[[-12.7 -37.6]
 [  0.1 -12.5]
 [-11.1 -36.7]
 [  3.6  -0.5]
 [ -7.3 -58.5]
 [-38.6  -2.4]
 [ 37.1  27.4]
 [ -8.8  -7.2]]
->
[[ -8.8  -7.2]
 [-12.7 -37.6]
 [  0.1 -12.5]
 [-11.1 -36.7]
 [  3.6  -0.5]
 [ -7.3 -58.5]
 [-38.6  -2.4]
 [ 37.1  27.4]]

[[ -2.4   7.6  -4.2 -39.0 -22.1 -30.1  31.6  -6.3]
 [ -3.4   8.3 -12.7 -50.0 -27.1 -29.3  36.6 -16.7]
 [ -5.6  -1.2   5.0  -6.0  -2.8 -18.5  18.5  13.9]
 [ -4.6   0.8   3.3 -12.7 -20.5 -14.2  24.1 -14.7]
 [  1.4   5.5  -9.7   2.6  18.9   2.6 -15.7  15.2]
 [ -4.8 -15.8  32.9  47.0  -0.8   5.8   3.5  17.1]
 [ -6.6  -8.2  21.6  39.0   6.5  -2.5   3.5  27.2]
 [  1.7  14.7 -20.3 -35.5  10.7 -22.6   9.0  12.5]
 [  1.8   7.4 -19.0 -46.7 -21.2  -4.7   7.0 -35.3]
 [  2.9  -6.3  -1.3   4.7  -9.7  13.2  -5.9 -25.2]]
->
[[  2.9  -6.3  -1.3   4.7  -9.7  13.2  -5.9 -25.2]
 [ -2.4   7.6  -4.2 -39.0 -22.1 -30.1  31.6  -6.3]
 [ -3.4   8.3 -12.7 -50.0 -27.1 -29.3  36.6 -16.7]
 [ -5.6  -1.2   5.0  -6.0  -2.8 -18.5  18.5  13.9]
 [ -4.6   0.8   3.3 -12.7 -20.5 -14.2  24.1 -14.7]
 [  1.4   5.5  -9.7   2.6  18.9   2.6 -15.7  15.2]
 [ -4.8 -15.8  32.9  47.0  -0.8   5.8   3.5  17.1]
 [ -6.6  -8.2  21.6  39.0   6.5  -2.5   3.5  27.2]
 [  1.7  14.7 -20.3 -35.5  10.7 -22.6   9.0  12.5]
 [  1.8   7.4 -19.0 -46.7 -21.2  -4.7   7.0 -35.3]]

[[ 10.0 -12.0 -16.8   6.4   1.5  -4.0  47.1   7.2   7.9 -21.0]
 [-12.3  10.3   6.6 -39.0  13.4  15.3   5.4  16.9  -2.8  21.8]
 [-50.2  37.0  12.5  22.5 -27.1  21.7  12.2  10.1 -25.3  22.3]
 [ -6.8  42.9 -31.1  16.6   6.7  -9.6  12.7   5.7  13.7 -13.7]
 [-19.6  33.2   5.8  42.8  22.4  -2.0  -1.4 -12.8  17.2 -10.8]]
->
[[-19.6  33.2   5.8  42.8  22.4  -2.0  -1.4 -12.8  17.2 -10.8]
 [ 10.0 -12.0 -16.8   6.4   1.5  -4.0  47.1   7.2   7.9 -21.0]
 [-12.3  10.3   6.6 -39.0  13.4  15.3   5.4  16.9  -2.8  21.8]
 [-50.2  37.0  12.5  22.5 -27.1  21.7  12.2  10.1 -25.3  22.3]
 [ -6.8  42.9 -31.1  16.6   6.7  -9.6  12.7   5.7  13.7 -13.7]]

[[-11.3  -9.1   7.8   8.2  -2.0 -17.3   7.9  -2.7 -22.2   1.3   8.9   7.6
   20.9   7.9 -26.3 -62.1]
 [ -3.4   6.1  -7.4  -1.8  -6.2  10.9  -1.4   4.8   5.0  -0.3 -28.6   8.3
   -3.9 -18.8  11.7   6.3]
 [  0.2  -4.1   6.7   0.3   4.6  -4.2   2.4  -2.0  -2.4  -2.9  16.3  -2.9
   16.5  21.4   9.4  -2.7]
 [ -6.0  -3.0  -6.7   2.8  -4.2  -5.6  -1.0  -0.8  -4.3  -5.7  -3.7   7.5
    7.9 -14.8 -26.1 -25.0]]
->
[[ -6.0  -3.0  -6.7   2.8  -4.2  -5.6  -1.0  -0.8  -4.3  -5.7  -3.7   7.5
    7.9 -14.8 -26.1 -25.0]
 [-11.3  -9.1   7.8   8.2  -2.0 -17.3   7.9  -2.7 -22.2   1.3   8.9   7.6
   20.9   7.9 -26.3 -62.1]
 [ -3.4   6.1  -7.4  -1.8  -6.2  10.9  -1.4   4.8   5.0  -0.3 -28.6   8.3
   -3.9 -18.8  11.7   6.3]
 [  0.2  -4.1   6.7   0.3   4.6  -4.2   2.4  -2.0  -2.4  -2.9  16.3  -2.9
   16.5  21.4   9.4  -2.7]]

[[ 10.4  -2.6 -14.0 -11.5   0.5  -7.4 -12.6 -14.1  14.4  -1.8  35.9 -11.3
  -30.1  -5.6 -44.8  58.3]
 [  4.2  -1.9   3.8  -5.2   4.3  -2.2  -1.2  -5.6   3.8   0.9  20.4  -9.5
   -0.8  22.1   7.1  28.0]
 [ -5.6   1.1  -2.9  -2.3  -3.2   3.3  -0.3   0.0   1.2  -3.1 -12.3   1.5
    8.7   2.1   8.1   3.9]]
->
[[ -5.6   1.1  -2.9  -2.3  -3.2   3.3  -0.3   0.0   1.2  -3.1 -12.3   1.5
    8.7   2.1   8.1   3.9]
 [ 10.4  -2.6 -14.0 -11.5   0.5  -7.4 -12.6 -14.1  14.4  -1.8  35.9 -11.3
  -30.1  -5.6 -44.8  58.3]
 [  4.2  -1.9   3.8  -5.2   4.3  -2.2  -1.2  -5.6   3.8   0.9  20.4  -9.5
   -0.8  22.1   7.1  28.0]]

[[ 23.3  -7.2  34.4 -25.8  21.5 -20.4  -0.4  -3.6 -14.3  -2.4   8.4   0.3
   21.1  21.2  14.3]
 [-15.1  23.8  -5.9  11.2 -10.0   3.9  -4.5  21.6  36.3 -15.3 -29.9  35.2
  -33.8 -25.9  -5.5]
 [ -8.7  14.8   3.5  -3.1  -4.8  -7.7  -7.9  14.2  23.3 -18.2 -27.4  27.7
  -26.2 -19.1  -3.5]
 [ -0.6  11.3  12.9  -9.2   2.2 -11.7  -6.4  11.7  16.6 -15.8 -20.7  24.4
  -16.2 -10.1   1.4]
 [ 28.8 -17.8  16.9  -1.2  22.6   7.6  16.9 -15.2 -32.8  30.3  47.9 -32.2
   52.0  42.2  17.4]]
->
[[ 28.8 -17.8  16.9  -1.2  22.6   7.6  16.9 -15.2 -32.8  30.3  47.9 -32.2
   52.0  42.2  17.4]
 [ 23.3  -7.2  34.4 -25.8  21.5 -20.4  -0.4  -3.6 -14.3  -2.4   8.4   0.3
   21.1  21.2  14.3]
 [-15.1  23.8  -5.9  11.2 -10.0   3.9  -4.5  21.6  36.3 -15.3 -29.9  35.2
  -33.8 -25.9  -5.5]
 [ -8.7  14.8   3.5  -3.1  -4.8  -7.7  -7.9  14.2  23.3 -18.2 -27.4  27.7
  -26.2 -19.1  -3.5]
 [ -0.6  11.3  12.9  -9.2   2.2 -11.7  -6.4  11.7  16.6 -15.8 -20.7  24.4
  -16.2 -10.1   1.4]]
